The symbols move the elements like this.
po: JB->NJ, NC->CM, FP->JP, RL->FP, TJ->FB, HZ->TJ, NQ->QQ, RJ->MR, NL->GL, GS->QN, QJ->JZ, JP->BS, GP->PP, CQ->QL, SQ->NC, CL->LZ, QS->JD, FT->MP, FS->CL, SD->NL, HB->SQ, NJ->NQ, JZ->NH, QL->DH, QD->LL, QQ->JB, QN->QS, ZL->HZ, RQ->TG, TR->QJ, CC->SD, CM->HB, NM->FS, ZZ->MH, JD->GS, LL->DR, LZ->NM, QC->RN, CR->JQ, MZ->ZM, RN->LD, TG->CR, NH->TR, MP->JN, MR->NS, NS->ML, HC->CQ, LD->ZF, DH->HC, PP->MZ, GL->CC, ZF->QC, DR->HS, ZM->GP, JQ->RQ, HS->QD, FB->ZL, BB->FT, JN->BB, ML->RJ, BS->RL, MH->HG, SC->ZZ, HG->SC
gu: JB->ZL, NC->TR, FP->DR, RL->LL, TJ->GS, HZ->JD, NQ->TJ, RJ->CQ, NL->JB, GS->CC, QJ->ZM, JP->HS, GP->LZ, CQ->MH, SQ->NH, CL->CM, QS->NL, FT->FP, FS->NC, SD->QQ, HB->JZ, NJ->HZ, JZ->GP, QL->HG, QD->RQ, QQ->FB, QN->SD, ZL->QS, RQ->JN, TR->MZ, CC->NQ, CM->QJ, NM->SQ, ZZ->ZF, JD->GL, LL->TG, LZ->HB, QC->RJ, CR->FT, MZ->FS, RN->MR, TG->BB, NH->PP, MP->JP, MR->QL, NS->DH, HC->ZZ, LD->NS, DH->SC, PP->NM, GL->NJ, ZF->ML, DR->CR, ZM->CL, JQ->MP, HS->JQ, FB->QN, BB->RL, JN->BS, ML->HC, BS->QD, MH->QC, SC->LD, HG->RN
ze: JB->DR, NC->MH, FP->NL, RL->SD, TJ->RQ, HZ->JQ, NQ->QD, RJ->MZ, NL->FP, GS->JN, QJ->RN, JP->GL, GP->NS, CQ->FS, SQ->ZZ, CL->QL, QS->FT, FT->QS, FS->CQ, SD->RL, HB->SC, NJ->HS, JZ->LD, QL->CL, QD->NQ, QQ->LL, QN->BB, ZL->CR, RQ->TJ, TR->QC, CC->BS, CM->HG, NM->HC, ZZ->SQ, JD->MP, LL->QQ, LZ->DH, QC->TR, CR->ZL, MZ->RJ, RN->QJ, TG->FB, NH->ZF, MP->JD, MR->ZM, NS->GP, HC->NM, LD->JZ, DH->LZ, PP->ML, GL->JP, ZF->NH, DR->JB, ZM->MR, JQ->HZ, HS->NJ, FB->TG, BB->QN, JN->GS, ML->PP, BS->CC, MH->NC, SC->HB, HG->CM
ri: JB->NS, NC->JN, FP->JZ, RL->QJ, TJ->CQ, HZ->HC, NQ->RJ, RJ->NQ, NL->LD, GS->MH, QJ->RL, JP->NH, GP->DR, CQ->TJ, SQ->MP, CL->TG, QS->SC, FT->HB, FS->RQ, SD->RN, HB->FT, NJ->ML, JZ->FP, QL->FB, QD->MZ, QQ->MR, QN->HG, ZL->DH, RQ->FS, TR->BS, CC->QC, CM->BB, NM->JQ, ZZ->JD, JD->ZZ, LL->ZM, LZ->CR, QC->CC, CR->LZ, MZ->QD, RN->SD, TG->CL, NH->JP, MP->SQ, MR->QQ, NS->JB, HC->HZ, LD->NL, DH->ZL, PP->HS, GL->ZF, ZF->GL, DR->GP, ZM->LL, JQ->NM, HS->PP, FB->QL, BB->CM, JN->NC, ML->NJ, BS->TR, MH->GS, SC->QS, HG->QN
du: JB->NL, NC->FS, FP->FT, RL->BB, TJ->NQ, HZ->NJ, NQ->CC, RJ->QC, NL->QS, GS->TJ, QJ->CM, JP->MP, GP->JZ, CQ->RJ, SQ->NM, CL->ZM, QS->ZL, FT->CR, FS->MZ, SD->QN, HB->LZ, NJ->GL, JZ->HB, QL->MR, QD->BS, QQ->SD, QN->FB, ZL->JB, RQ->QD, TR->NC, CC->GS, CM->CL, NM->PP, ZZ->HC, JD->HZ, LL->RL, LZ->GP, QC->MH, CR->DR, MZ->TR, RN->HG, TG->LL, NH->SQ, MP->JQ, MR->RN, NS->LD, HC->ML, LD->SC, DH->NS, PP->NH, GL->JD, ZF->ZZ, DR->FP, ZM->QJ, JQ->HS, HS->JP, FB->QQ, BB->TG, JN->RQ, ML->ZF, BS->JN, MH->CQ, SC->DH, HG->QL
se: JB->QQ, NC->SQ, FP->RL, RL->BS, TJ->HZ, HZ->ZL, NQ->NJ, RJ->ML, NL->SD, GS->JD, QJ->TR, JP->FP, GP->ZM, CQ->HC, SQ->HB, CL->FS, QS->QN, FT->BB, FS->NM, SD->CC, HB->CM, NJ->JB, JZ->QJ, QL->CQ, QD->HS, QQ->NQ, QN->GS, ZL->FB, RQ->JQ, TR->NH, CC->GL, CM->NC, NM->LZ, ZZ->SC, JD->QS, LL->QD, LZ->CL, QC->ZF, CR->TG, MZ->PP, RN->QC, TG->RQ, NH->JZ, MP->FT, MR->RJ, NS->MR, HC->DH, LD->RN, DH->QL, PP->GP, GL->NL, ZF->LD, DR->LL, ZM->MZ, JQ->CR, HS->DR, FB->TJ, BB->JN, JN->MP, ML->NS, BS->JP, MH->ZZ, SC->HG, HG->MH

In the rows, 65 means zero.

The rows follow the links: the fewer symbols apart two elements are, the more alike their rows tend to be.

Each row is also shifted at random along 4 hidden directions that mean nothing.

Some elements, each with a row of numbers:
HC [  78   64   77   63   66   60   69   58   70   75   57   76   70   54   65   66   56   59   56   76   62   61   70   60   60   68   64   71   67   82   63   66   65   53   65   68   66   60   60   58   70   60   72   54   66   70   66   71   77   67]
TJ [  51   79   61   65   60   66   68   58   53   61   54   76   67   66   63   57   54   72   85   82   74   73   63   61   69   75   55   67   49   55   63   66   61   58   66   72   42   62   80   67   75   78   49   61   69   63   74   71   73   62]
HS [  66   63   69   65   62   67   63   58   61   62   50   70   69   75   70   53   66   65   64   76   73   87   48   73   78   69   65   69   48   61   52   66   77   77   70   65   64   73   70   82   67   59   58   50   65   59   54   60   52   73]
GL [  70   56   66   61   64   50   69   61   70   71   72   65   50   65   63   62   59   68   55   60   46   84   71   64   79   68   70   59   78   68   56   52   65   60   54   75   62   79   58   52   62   70   65   62   77   70   49   65   55   80]
CL [  82   76   61   63   62   78   57   61   72   74   71   53   63   80   62   81   74   62   62   61   74   60   65   68   71   56   62   57   63   64   70   51   64   76   67   65   66   63   66   75   79   54   70   65   58   64   70   58   71   64]
SD [  49   55   56   72   62   56   64   74   49   51   66   73   73   50   64   63   66   70   78   57   65   60   60   76   53   70   72   66   66   52   64   87   54   74   73   60   61   66   76   64   56   83   61   75   62   71   67   77   69   55]
CC [  72   62   52   70   73   48   66   61   46   47   60   72   69   63   64   59   68   60   77   63   57   81   56   69   59   67   64   60   68   57   51   75   69   63   64   69   63   72   78   60   52   74   44   64   69   62   52   79   62   72]
CQ [  62   78   56   61   64   70   72   67   60   83   66   73   49   77   66   80   63   56   75   80   69   71   83   64   71   67   58   67   61   73   75   41   63   46   52   78   67   64   59   58   76   58   77   53   68   63   50   64   83   74]
FP [  65   53   62   66   63   58   62   59   71   59   78   52   51   79   66   66   72   63   55   60   58   75   66   66   73   58   78   66   70   70   58   56   76   78   72   59   70   74   61   74   61   71   80   63   67   56   50   52   42   71]
ZZ [ 106   65   71   62   70   59   71   56   67   70   62   74   69   56   61   58   69   60   60   55   60   72   65   53   70   60   61   66   85   61   65   68   66   53   51   81   79   62   62   53   54   53   54   66   62   78   67   71   70   62]
GS [  39   72   51   67   66   61   76   61   69   66   74   61   30   74   81   76   67   60   70   70   56   71   86   71   70   67   66   64   67   80   62   35   75   48   57   82   57   73   65   56   75   74   64   65   76   62   52   68   61   69]
BS [  54   65   72   66   59   72   77   77   80   67   68   50   68   54   67   66   72   78   70   35   45   56   57   51   65   71   61   68   85   66   52   70   66   66   54   60   63   65   75   57   65   61   56   71   73   66   79   60   59   58]
QN [  60   65   57   63   65   46   60   69   50   45   72   67   55   59   79   68   65   62   73   74   73   60   71   75   54   63   66   63   65   61   65   70   61   57   66   65   61   61   73   62   58   84   57   75   60   68   68   80   62   56]
NL [  61   55   59   66   61   50   53   64   64   66   74   63   57   66   61   63   68   70   61   51   59   76   74   73   79   57   77   69   76   51   61   72   66   64   59   67   66   79   60   54   56   81   69   68   67   67   56   62   56   64]
FS [  70   80   72   70   69   76   65   69   52   61   47   75   93   54   60   54   60   60   76   75   82   51   45   63   47   73   48   59   52   65   61   91   66   70   72   62   61   46   83   73   66   53   49   66   55   60   81   68   79   54]
NH [  34   63   59   65   78   85   73   64   62   62   55   68   75   60   59   50   68   60   60   61   75   65   53   59   61   74   72   67   55   65   63   87   81   62   62   70   66   58   58   70   59   50   72   71   51   71   82   60   75   69]
ZL [  90   58   69   63   53   48   61   61   59   63   68   61   66   64   69   62   59   74   56   77   65   67   69   68   71   54   66   62   66   56   67   63   51   60   73   67   67   73   67   60   64   81   54   67   69   64   62   70   51   63]
LL [  61   56   67   73   58   70   57   79   69   60   64   50   76   62   68   63   57   71   68   61   61   55   57   70   55   68   63   63   60   69   61   72   62   87   77   54   59   68   77   73   64   70   60   69   70   63   64   63   57   60]
FT [  83   66   64   59   68   59   66   63   70   51   72   59   71   71   76   61   65   74   59   60   67   75   53   59   83   51   69   67   57   51   62   63   71   69   66   71   64   67   72   78   62   69   57   78   48   58   76   57   43   63]
NC [  68   81   69   62   73   79   73   69   76   75   60   60   68   49   70   63   61   67   65   46   59   46   53   48   56   64   55   63   78   63   66   68   70   58   43   63   62   53   75   64   74   53   57   76   60   73   89   60   79   57]

From each start, follow one symbol. Which element do you reach?
Answer with the element's name.
start [  26   64   69   59   59   68   80   59   74   62   67   58   61   62   75   53   56   65   57   62   77   68   60   57   70   65   63   72   51   67   59   67   71   52   59   70   48   74   65   71   79   64   68   77   61   63   83   57   53   68]
ri
SQ
start [  65   56   68   62   68   67   74   71   62   71   75   64   56   56   61   69   57   66   55   63   65   47   78   58   59   53   71   66   80   68   82   61   57   49   63   70   72   66   52   44   64   64   83   75   63   75   75   69   78   59]
po
ZZ
start [  97   58   77   71   75   66   63   59   70   66   47   72   91   57   58   50   72   63   59   63   67   74   44   64   67   70   61   65   57   64   61   81   68   79   67   55   73   58   65   74   51   48   61   62   66   66   66   63   59   72]
po
MZ
start [  72   64   74   70   72   65   62   76   50   65   48   82   92   50   54   54   64   64   84   69   63   60   52   72   52   77   56   64   65   66   63   93   50   66   74   63   66   59   69   58   53   59   47   64   63   71   73   79   84   65]
se
ML
start [  27   72   61   60   67   92   69   70   68   69   75   58   55   75   64   78   75   66   68   62   67   54   68   69   63   66   76   65   65   71   74   57   69   69   62   62   73   58   53   69   63   57   84   75   60   64   67   54   69   70]
ri
RL
start [  61   67   67   59   55   57   60   71   55   60   68   67   75   63   70   64   58   75   76   73   78   61   63   62   61   70   55   64   59   43   66   75   49   68   70   66   51   66   79   51   67   83   52   72   62   65   74   82   68   50]
ze
TG
start [  50   69   66   69   67   81   64   77   64   66   62   63   80   65   63   66   70   65   71   64   76   45   59   68   51   66   65   63   61   66   73   76   57   80   72   54   67   57   64   74   68   54   77   67   68   63   77   60   75   55]
gu
CL
start [  53   75   60   75   73   75   62   68   57   60   50   70   70   72   58   70   67   53   69   82   74   62   52   76   52   80   65   63   48   79   65   73   70   74   72   55   65   56   65   81   65   48   68   52   67   63   56   69   75   73]
gu
FS
start [  60   51   62   66   59   70   60   65   59   82   70   65   59   78   56   76   65   67   57   66   67   63   84   69   70   63   78   75   71   63   77   66   52   65   68   71   70   68   48   47   65   63   88   53   75   73   58   60   77   68]
ri
JB
start [  48   65   63   69   60   55   63   71   65   75   60   72   56   71   64   68   64   72   70   63   51   75   74   66   64   76   60   67   63   65   61   62   58   66   68   65   56   72   68   60   69   72   54   56   80   65   49   66   72   67]
ze
QD
start [  67   54   69   69   70   54   74   64   67   47   57   59   73   56   67   54   65   59   54   66   66   70   53   72   60   63   71   68   55   77   54   72   79   69   68   59   68   72   64   78   58   63   61   60   67   60   61   65   49   69]
du
MP
start [  59   71   55   61   73   72   78   69   70   83   71   67   49   60   67   73   67   60   69   61   58   53   77   60   63   71   65   58   79   70   70   52   65   46   56   75   64   59   60   50   66   60   72   66   70   71   62   70   82   62]
du
CQ
start [  64   59   68   74   53   77   52   71   69   69   64   62   81   73   60   60   67   82   63   54   71   78   54   57   85   62   67   71   62   36   58   76   69   80   67   63   59   75   76   72   68   64   57   72   61   57   68   54   51   72]
po
HS
